Below are the code and all the weights of a small trained network. Each question names an input and a target symbol and asks about switching units off, where a switched-off unit gives its printed mean instead of its output.

import numpy as np


def w(rows, s, z=0):
    codes = np.array(rows[::2]) - 128.0
    scale = np.full(codes.shape[1], s)
    scale[-1] = z or s
    return codes * scale


def norm(h):
    return h / np.sqrt((h * h).mean(-1, keepdims=True) + 1e-5)


def f(y):
    return np.maximum(y, 0)


def softmax(a):
    e = np.exp(a - a.max(-1, keepdims=True))
    return e / e.sum(-1, keepdims=True)


def log_softmax(a):
    a = a - a.max(-1, keepdims=True)
    return a - np.log(np.exp(a).sum(-1, keepdims=True))


def net(x, mask):
    ids = ['ΔΛαγεζηθτψω'.index(c) for c in x.split()]
    T = len(ids)
    res = E[ids] + P[:T]
    r = norm(res)
    for j in range(3):
        rows = slice(4 * j, 4 * j + 4)
        q, k, v = (r @ M[0][rows].T for M in (Q, K, V))
        z = softmax(np.where(np.tri(T) > 0, q @ k.T / 4**0.5, -1e9)) @ v
        o = O[0][rows]
        res = res + np.where(mask[j], z, o[:, -1]) @ o[:, :-1]
    y = f(norm(res) @ A[0][:, :-1].T + A[0][:, -1])
    res = res + np.where(mask[3:11], y, B[0][:, -1]) @ B[0][:, :-1]
    return log_softmax(norm(res)[-1] @ U[:, :-1].T + U[:, -1])


Q, K, V, O, A, B = {}, {}, {}, {}, {}, {}
E = w([
[117,110,180,27,78,65,157,160,104,184],'Δ',
[203,188,84,70,85,176,128,155,50,106],'Λ',
[88,116,197,112,64,45,154,151,50,189],'α',
[157,75,167,97,201,159,105,186,127,137],'γ',
[147,73,156,162,176,148,96,169,78,119],'ε',
[235,121,182,193,95,207,250,128,137,110],'ζ',
[173,123,240,108,163,118,62,102,108,77],'η',
[192,93,106,100,144,128,79,100,124,62],'θ',
[209,56,198,165,62,174,118,115,199,210],'τ',
[159,223,147,186,179,116,194,122,195,143],'ψ',
[110,155,110,193,16,130,110,70,198,134],'ω',
],0.013)
P = w([
[202,213,189,132,76,163,88,202,118,129],'0',
[154,181,124,162,120,149,87,102,103,192],'1',
[111,181,135,100,141,192,132,29,93,190],'2',
[134,153,112,130,152,110,131,104,116,183],'3',
[170,162,125,171,84,78,134,208,168,102],'4',
[139,133,87,149,144,65,120,138,129,167],'5',
[79,123,90,107,182,143,162,1,103,206],'6',
[111,96,71,147,177,64,139,93,121,177],'7',
[140,114,91,165,126,38,172,165,178,101],'8',
[120,75,83,105,179,32,163,119,138,154],'9',
],0.009)
Q[0] = w([
[82,148,104,174,143,232,97,76,139,115],'head 0',
[54,143,147,163,107,223,136,98,157,141],'head 0',
[169,174,148,241,39,150,200,172,244,120],'head 0',
[164,160,131,131,121,135,171,47,154,247],'head 0',
[164,136,112,147,140,99,124,153,145,50],'head 1',
[189,171,121,233,146,201,157,94,241,168],'head 1',
[151,109,132,97,147,138,85,67,103,160],'head 1',
[82,179,115,143,170,187,127,76,127,98],'head 1',
[151,110,168,131,121,85,146,62,92,220],'head 2',
[130,80,94,142,173,255,79,111,120,138],'head 2',
[65,129,89,26,169,84,93,67,17,166],'head 2',
[162,70,96,83,163,19,119,226,38,91],'head 2',
],0.01)
K[0] = w([
[141,194,176,98,96,144,110,228,123,105],'head 0',
[109,173,148,115,102,169,87,165,148,58],'head 0',
[98,146,235,89,163,180,86,40,111,112],'head 0',
[177,92,231,185,126,46,54,148,182,53],'head 0',
[114,135,141,125,182,146,156,113,109,191],'head 1',
[211,245,91,116,113,204,163,158,63,149],'head 1',
[173,99,129,187,110,95,109,160,148,125],'head 1',
[133,208,160,123,154,126,122,208,123,138],'head 1',
[173,94,55,155,120,114,155,153,170,98],'head 2',
[177,167,162,121,70,92,24,168,85,137],'head 2',
[102,106,145,155,143,46,106,178,212,129],'head 2',
[79,50,129,128,156,66,104,50,171,172],'head 2',
],0.011)
V[0] = w([
[159,81,13,66,102,239,226,180,128,181],'head 0',
[115,52,179,154,120,93,71,104,60,80],'head 0',
[158,64,44,193,78,197,158,168,114,82],'head 0',
[151,159,2,41,71,124,96,178,59,170],'head 0',
[90,99,191,188,189,84,222,140,143,164],'head 1',
[54,165,133,174,143,110,139,86,196,71],'head 1',
[185,55,128,127,144,127,166,76,236,96],'head 1',
[134,122,12,90,88,151,188,174,121,190],'head 1',
[170,90,239,81,138,97,141,116,97,89],'head 2',
[98,72,228,185,130,90,81,70,195,147],'head 2',
[44,160,148,197,164,172,95,195,177,132],'head 2',
[146,217,135,181,106,23,189,82,99,173],'head 2',
],0.0074)
O[0] = w([
[139,159,181,75,140,110,41,120,96,155,97],'head 0',
[130,150,164,174,157,183,165,110,192,130,150],'head 0',
[181,186,189,160,90,63,63,153,142,88,97],'head 0',
[122,143,177,18,119,140,92,138,153,83,171],'head 0',
[102,163,98,85,167,139,122,153,143,165,47],'head 1',
[95,184,117,90,89,110,168,168,103,173,3],'head 1',
[127,145,120,132,109,199,105,169,87,98,129],'head 1',
[171,112,209,115,125,118,138,53,119,167,99],'head 1',
[45,166,98,150,124,150,103,126,120,150,199],'head 2',
[154,167,102,132,62,177,78,2,156,141,118],'head 2',
[166,101,83,81,138,99,139,136,166,114,32],'head 2',
[118,105,179,205,122,100,114,75,144,61,170],'head 2',
],0.0097,0.0059)
A[0] = w([
[142,150,184,94,148,98,103,109,69,172,150],'neuron 0',
[62,216,150,141,1,123,197,127,81,140,158],'neuron 1',
[82,153,153,174,59,155,89,79,251,209,202],'neuron 2',
[9,153,43,174,21,135,105,120,155,166,4],'neuron 3',
[219,178,47,112,200,108,106,89,104,71,161],'neuron 4',
[162,93,166,126,72,96,249,115,152,234,72],'neuron 5',
[193,175,98,179,247,215,169,182,137,50,187],'neuron 6',
[144,140,169,156,131,130,124,93,116,52,123],'neuron 7',
],0.0071,0.0031)
B[0] = w([
[119,166,65,177,118,94,152,146,243,48,171],'neuron 0',
[3,134,101,165,253,136,101,104,110,52,198],'neuron 1',
[182,150,8,97,62,141,111,223,202,174,250],'neuron 2',
[193,54,44,33,110,79,75,68,120,10,175],'neuron 3',
[123,59,173,113,183,111,160,193,188,238,195],'neuron 4',
[166,196,233,122,87,218,135,150,33,181,192],'neuron 5',
[129,254,132,86,59,68,205,111,59,101,254],'neuron 6',
[90,128,141,127,153,152,177,122,47,176,216],'neuron 7',
],0.0077,0.0066)
U = w([
[147,135,192,44,130,128,102,130,212,62,247],'Δ',
[125,164,139,184,185,85,57,126,143,155,170],'Λ',
[98,119,87,188,139,201,241,82,217,123,14],'α',
[122,143,112,52,177,121,153,159,116,187,150],'γ',
[173,156,130,170,95,241,74,120,161,202,128],'ε',
[104,246,114,140,147,2,181,115,222,153,88],'ζ',
[89,45,52,125,135,72,155,145,91,137,118],'η',
[44,104,139,158,213,234,103,119,127,79,124],'θ',
[139,153,43,112,79,106,99,83,181,32,174],'τ',
[191,66,183,174,128,86,182,85,152,105,252],'ψ',
[129,230,170,134,57,163,138,85,42,95,19],'ω',
],0.0081,0.0022)

Each question gives the input, a string of symbols that net reads in full, and the target symbol t.
The units are the heads (4 rows each of Q, K, V and O) and the neurons (one row each of A and B). Each row of codes is followed by its name. A weight is (code - 128) times the scale printed after its matrix; where a second scale follows, it is the last column's (O, A, B and U).
mask holds one flag per unit, heads first, then neurons. A switched-off unit (its flag False) gives its mean, the last column of its rows in O or B, instead of its output. The means were averaged over made-up inputs and are rounded, as every weight is.
A unit's drop is (log p(t) with every unit on - log p(t) with that unit switched off) / (log p(t) with every unit on - log p(t) with every unit switched off).
The circuit of an input: a set's keep is (log p(t) with only the set's units on - log p(t) with every unit switched off) / (log p(t) with every unit on - log p(t) with every unit switched off). Starting from all 11 units, units are removed one at a time, each time the one whose removal leaves the highest keep (on an exact tie, the one counted first), for as long as the keep stays at least 0.8.
units of the circuit, in order: the units of the circuit, biggest drop first
top k neurons: the k neurons with the biggest drops, biggest first
which heads matter: for each layer, one digit per head in row order, 1 if its drop is at least 0.15 and else 0, layers parted by /
input ψ ε ε ε τ Δ, target τ: units of the circuit, in order -> (head 2; neuron 3)
input Δ θ ω ω θ θ Δ ψ α, target ψ: which heads matter -> 001
input Λ Δ θ α, target θ: which heads matter -> 100
input ω Δ Δ ε ψ ω τ α, target ω: units of the circuit, in order -> (neuron 5; head 1)
input τ η ψ ω Δ Δ Δ ψ, target α: units of the circuit, in order -> (head 0)
input α ψ ψ τ γ ε Δ Λ, target ζ: top 3 neurons -> (neuron 6; neuron 4; neuron 5)
input ε Δ α ε Δ, target ε: units of the circuit, in order -> (neuron 5; head 0; neuron 6)
input Δ ω η γ ε α ω α τ θ, target α: which heads matter -> 101
input ψ ε θ Δ, target θ: which heads matter -> 001
input Δ α α Δ, target α: which heads matter -> 111
input θ ω θ η Δ θ η η, target ω: top 2 neurons -> (neuron 6; neuron 1)
input τ α θ θ α, target θ: units of the circuit, in order -> (neuron 1; neuron 6)
input ω α Δ τ Λ, target θ: which heads matter -> 101
input θ θ τ θ ζ ζ Λ Δ τ ψ, target ψ: which heads matter -> 010
input ε Δ θ ζ γ, target ω: which heads matter -> 000
input γ θ γ, target γ: which heads matter -> 001
input θ θ θ Λ ε, target ω: units of the circuit, in order -> (neuron 6)
input ω Λ Δ γ θ Δ, target θ: which heads matter -> 010
input ε θ ψ ψ γ θ τ γ, target ω: units of the circuit, in order -> (neuron 6; head 1)
input η ψ η θ γ Δ τ Δ θ, target ε: units of the circuit, in order -> (head 2; neuron 4; head 1)
input Λ Λ α ψ ε ζ, target ψ: which heads matter -> 011
input η τ Δ γ, target ε: units of the circuit, in order -> (head 2)
input η γ γ τ α α τ ε, target α: which heads matter -> 101
